Each row has a name. Each question is about the rows just above it. Places in a row count from 1.

[19, -14, 3, -3, 15, -10, 30, 7, 10, -20, 2, 6, -8, -12, 43, 10, -10, 22, -16, 5] = D
[4, 23, 7, 0, 15, 1, -6, 12, 5, -9, 15, 15, 15, 21, -6, 42, -6, 7, 42, 21] = X
[36, -30, 20, 5, 32, -20, 20, 35, 55, 0, 47, 24, -9, -11, -8, 45, -15, 26, -12, 48] = J
[7, 17, 7, 9, 13, -8, 20, 9, -2, 9, 14, 29, 9, 15, 9, 28, -20, 5, -24, 17] = Z
One entry of J was changed: [36, -30, 20, 5, 32, -20, 20, 35, 55, 0, 47, 24, -9, -11, -8, 45, -15, 26, -12, 49]. Where, and from what? | 20, [48]
How many times does Z hold [9]? | 5
Shuffled D with one entry gone: [2, 43, 30, -10, 15, -14, -8, -10, 10, 7, -12, -16, 5, -3, 22, -20, 3, 19, 10], missing | [6]
Times [-8] occurs in J: | 1
Z without one entry, shuffled: [-20, -8, 9, 20, 15, 5, 7, 14, 17, 9, 9, 17, 13, 9, 29, 9, 7, -24, -2]. Gone: | [28]
Shuffled J with one entry gone: [26, 0, 47, -30, 55, -9, 20, 24, 5, 20, 32, -11, 48, 35, -20, -8, -12, 45, -15], missing | [36]
Count of [42] in X: | 2

[20, -5, -6, -8, 1, 1, -9, -34, 4, 13, -14, -5, 21, -17, 7, 4, 25, -32, 7, 0, 32, 23, -11, 18, 11, 19, -2, 36, -8, 2, 2, 0, -16, -17, -7, 12, -7, 10, 7, 1, -18] -> S
[20, -5, -6, 8, 1, 1, -9, -34, 4, 13, -14, -5, 21, -17, 7, 4, 25, -32, 7, 0, 32, 23, -11, 18, 11, 19, -2, 36, -8, 21, -26, 13, -19, 4, 7, 12, -1, 13, 4, -19, 4] -> Q
[-19, 16, 18, -5, -16, -3, 21, 25, -18, -6, -2, 10, 13, -7, 4, -25, 9, 9, -5, -21, -21, 7, 9, -13, -9, -16, -8, -12, -6, 15, -36, 21, -13, 15, 9, 10, 6, 7, -2, -14, -7] -> W
[18, -18, 10, 8, 3, -16, 10, 6, -3, 8, 0, -18, -14, -13, -11, 21, -11, 9, -13, 0, -3, -15, -9, -2, 7, -20, -11, -49, 15, -19, -9, 12, -5, -4, -14, 4, -11, 3, -13, -15, 6] -> Y
[-19, 16, 18, -39, -16, -3, 21, 25, -18, -6, -2, 10, 13, -7, 4, -25, 9, -14, -5, -21, -21, 7, -7, -13, -9, -16, -8, -12, -6, 15, -36, 21, -13, 15, 3, 10, 6, 10, 6, 5, 0] -> P
[20, -5, -6, -8, 1, 1, -9, -34, 4, 13, -14, -5, 21, -17, 7, 4, 25, -32, 7, 0, 32, 23, -11, 18, 11, 19, -2, 36, -8, 2, 2, 0, -16, -17, -7, 12, -7, 10, 7, 1, -18] is in which row? | S
Count of [-13] in Y: | 3
How many times does W hold [9]? | 4

